[ -1 -84  -5  20]
20
[ 10 -80  76 -30 -25  11]
11
[  30   77 -113   11    9]
9
[-82 -90 -89 -72 -87 -82 -90]
-90
[106 108 107 109 110]
110
[ 68  42   8  33  10 -94]
-94
[ 30 -96 -84   5  52]
52
[-77 -18 -84  19 -88]
-88
[-59  39  78 113  -3]
-3
---
((49, -93, 81, -86, 48, 88), (72, -5, -63, 73, 80, -87), (-109, 74, -106, -76, -103, -92))	88, 81
(-112, 92, -102, -103, -73, 27)	92, 27
(-34, 81, 33, -85, -70, -95, -5)	81, 33
((15, -85, -35, -24, 30, 66), (13, 7, -47, 65, 68, 25), (19, -35, 41, 5, -1, -88))	68, 66
(12, 13, -29, 83)	83, 13
((103, 54, 12, -53, 31, -11, 30), (108, -18, 23, -5, -22, -37, 71))	108, 103
(-70, -15, 112, -7, 71)	112, 71
---
Input: [-109   15   75  -39]
Output: 15
Input: [ 60   0 -67  69  90]
Output: 0
Input: [-26 -86 -17  41]
Output: -86
Input: [ 88 -60  25 -88 -21]
Output: -60
Input: [ 16  -1  67  81 -11]
Output: -1
Input: [ 38  10 -32 -95  65]
Output: 10
Input: [  5 -57  90  61]
Output: -57
---
[[ 404  519  167 -682]
 [-416 -342  628 -682]] -> 628

[[156  93 112 251 154]
 [112 131  37 176 178]] -> 37

[[198  35 153 129 118]
 [146  15   1   9 123]] -> 1

[[-329 -597 -225  557]
 [-990 -642 -149  663]] -> -149

[[7 7 3 8 3 4]
 [7 7 2 8 5 4]] -> 2

[[44 45 94 43]
 [44 43  5 45]] -> 5
---
[[ 14 106 -29 -67  33]
 [-33   6 -30 -65  82]
 [ -8 106 112   7  45]] ⇒ 106

[[  0   2  79  -3  56  47]
 [  0   1  -2  -1  85  -2]
 [  0   0 -10   0 -10  74]] ⇒ 0

[[ 21  45 -11  15 -80  -2]
 [ 35  11  10  15 -41  -2]
 [-31 -38  28  -2  -9  -8]] ⇒ -38

[[-104  -63   88  -67 -101  -85]
 [ -27  -28   14   35   18    0]
 [  83   11  -49  -98  -28   10]] ⇒ 11

[[ -44   63  -25    5  -26   47  -37]
 [ -92   49   41  -18 -109   42  -25]
 [  36  -56   48   91    1  -13   88]] ⇒ -56

[[  6 -18  -3   3 -42]
 [-44 -88  65  61  41]
 [-28 -61  44  42 -42]] ⇒ -61

[[  18  -85   28  -46]
 [  18  -87   45  -60]
 [-100  -36   48  -96]] ⇒ -36

[[ 57  11  23  31 -42   2  18]
 [ 55  17  40  34  -5 -12  25]
 [ 71  80  31  38  74 -99  40]] ⇒ 80
---
array([[-0.020,  0.140,  0.172, -0.136],
       [ 0.102, -0.171, -0.206,  0.167]]) value 0.172, -0.206

array([[-0.88,  1.21, -1.68, -1.70,  2.03],
       [-1.48,  0.89,  0.36, -0.03, -1.11],
       [-0.52,  0.02, -1.34, -0.43, -1.11]]) value 2.03, -1.70

array([[-16.983,  -0.683, -18.897,  18.079,   7.146, -10.859],
       [ 16.766,  -9.784,  16.311,  -0.178, -17.655,  10.178],
       [ 12.219,  11.163,  23.291,  20.215,   6.553, -10.394]]) value 23.291, -18.897

array([[ 110.8, -120.5,   16.8,  -92.8,  218.9, -124.0],
       [  89.2, -140.3,   13.2,  -56.6,  190.0, -129.1]]) value 218.9, -140.3

array([[-0.150,  0.041,  0.053,  0.221],
       [ 0.105,  0.097,  0.066,  0.132],
       [ 0.035,  0.123,  0.088,  0.098]]) value 0.221, -0.150

array([-16.48, -14.01, -12.94,   7.99,  13.42]) value 13.42, -16.48

array([-141.7,   17.4,  -59.0,   58.4,  137.5,  129.2]) value 137.5, -141.7

array([ 13.78, -16.55,  10.51,  18.23,   4.40]) value 18.23, -16.55
---
[  48 -109   -3   33  107] yields -3, 107

[-12  71 -87  23 -19  31  26] yields 23, 71

[-61 -88 -93 -49 -80] yields -93, -49

[-32  16  83 -23 -57 -11 -11] yields -23, 83

[[-22  12 -24  49  -1  27 -16]
 [-34  15 -98 109 -49 -19  42]
 [-11 -17 -23  21 -15 -20  28]] yields 109, 109

[ -9  43 -18 -42 -44 -56 111] yields -42, 111
---
array([1867, 2664, 6900, 4781, 2314, 9154, 5085]) | 1867
array([83, 32, 87, 11]) | 83
array([6, 8, 1, 2, 4]) | 6
array([  53, -774,  920, -947,  119]) | 53
array([9834, 6578, 2258, 7219]) | 9834
array([  50, -690,  397,  544]) | 50
---
[ 46  96 232 121 139] result: 139

[ 62  66 208 105  86  75  36] result: 86

[[ 392  631  537  149]
 [-686   65  651  195]] result: -686

[[ 65 232 110  26]
 [196 166 177 122]] result: 196

[[2762 8363 8914 5455 7042]
 [7087 9555 6399 6628 6598]
 [5741 7733 8672 5390 6248]] result: 7042

[[60 85 37 79 62 92]
 [54 57 95 45 75 21]] result: 62

[93 29 95 16 32 40] result: 32
---
Input: -86  -92  -70  -95  -85
Output: -86

Input:
-19   76   42  -28  -59
-63   73   55  -53  -53
 83   11   -2   24   32
Output: 11

Input: -41  -78  -75   21  -81  -90  -29
Output: -75

Input:   -1    -4  -110    16    38    51    64
Output: 16

Input:  -4   34   -9   76  109
Output: 34

Input: -33   55  -31  -54   84  -25   15
Output: -25
---
[[ -9.188  -7.199  -3.282   9.073 -12.358]
 [  1.964  -3.556  12.184  -9.927  -0.575]] result: -7.199

[[-1.365 -0.441 -0.817  0.512 -0.510]
 [ 2.089 -0.286  0.178 -1.068  1.070]
 [ 0.222 -0.296 -0.382 -0.274 -0.108]] result: -0.441

[[ 0.14 -0.01 -0.07  0.02 -0.15 -0.03]
 [-0.11  0.00 -0.01 -0.07 -0.05 -0.04]
 [ 0.14 -0.01 -0.06  0.02 -0.15 -0.03]] result: -0.01

[[-130.2  130.9  -34.1 -118.6   94.8]
 [ -33.8 -141.6  -11.6  -17.0  214.5]] result: 130.9

[-1.1  1.2 -1.2 -2.0  2.0  1.2  0.4] result: 1.2

[-0.11  0.11  0.12  0.02] result: 0.11

[-113.3  -47.2  140.9    4.0 -105.6] result: -47.2
---
[-10.1 -11.3  10.7  15.6] Out: 15.6

[[-0.1 -1.2  0.4 -0.4]
 [ 1.1 -1.6  0.9  0.9]] Out: -0.4

[  90.81   76.44 -133.45 -147.14] Out: -147.14

[ 0.10  0.08 -0.10 -0.02] Out: -0.02

[-13.1 -16.2  16.5  -1.0] Out: -1.0

[[-0.117  0.160 -0.131 -0.060]
 [-0.006  0.026  0.083  0.053]] Out: -0.060
---
  6  -87  -10    3  -10  -49
 17   35  -19    0   24   11
-13  -15   40   35   87   90
result: 40

 95   45   23  -72
 95   45   23  -72
-95  -45  -24   72
result: -24

-41   31  -22   55  -97  -41  -21
-54   48  -83   92  -84  -69  -82
 17   29    3   25  -49    5    0
result: 3

-17  -33  -21    8
 16   -3   36  -14
 16   12  112    8
result: 112

 -5  -28  -15  -38   89  -45
 19   -9   -4  -20   62  -34
  6   -4    6  -17   76  -32
result: 6

 -22     9     6    27
   5  -112    45   -22
 -20    55    44   -32
result: 44

-50   15   89  -68  -26    5  -13
 62   36   -1  -55  -63   46  -40
 11   44  -79   43  -25  -34  -17
result: -79
---
 12   -5  -12  -27   35   47 out -12
4174  9613  2544  3205  5640 out 2544
6606  5549  3188  8276  9046 out 3188
208  182   59  131 out 59
 915  -315  -510   939   254  -124 out -510
 20  -24  -33   10  -11   26 out -33
---
[-39  40  13 -51 113] Answer: 13
[-46 -54 -59 100  96] Answer: -59
[ 93 -26 -29 -70  76] Answer: -29
[106 -39  55   8  11] Answer: 55
[ 27  20 -52 -97  52] Answer: -52
[ -4  22  -6 -30  93] Answer: -6
[ 99 -18  52 -19  28] Answer: 52
[112 -90 -16  37 -19] Answer: -16
[ 87  59 -48 -67 -53] Answer: -48
---
array([[ -5,  25,  66,   5, -68,  93],
       [ 29, -19, -54,  13,  79, -99]]) Answer: -5, -99

array([-31,  53, 101,  -6]) Answer: -31, -6

array([  -9,   73, -112,    3,  -20,   84]) Answer: -9, 84

array([ -4,   7, -18, -16,  -4,  36, 102]) Answer: -4, 102

array([[ 77,  77, -45,  70,  71],
       [-62, -84, -26,   9,  80],
       [ -3, -11, -77, -54,  79]]) Answer: 77, 79

array([[-90, -51, -82,  -7],
       [ 16, -45, -14,  55]]) Answer: -90, 55
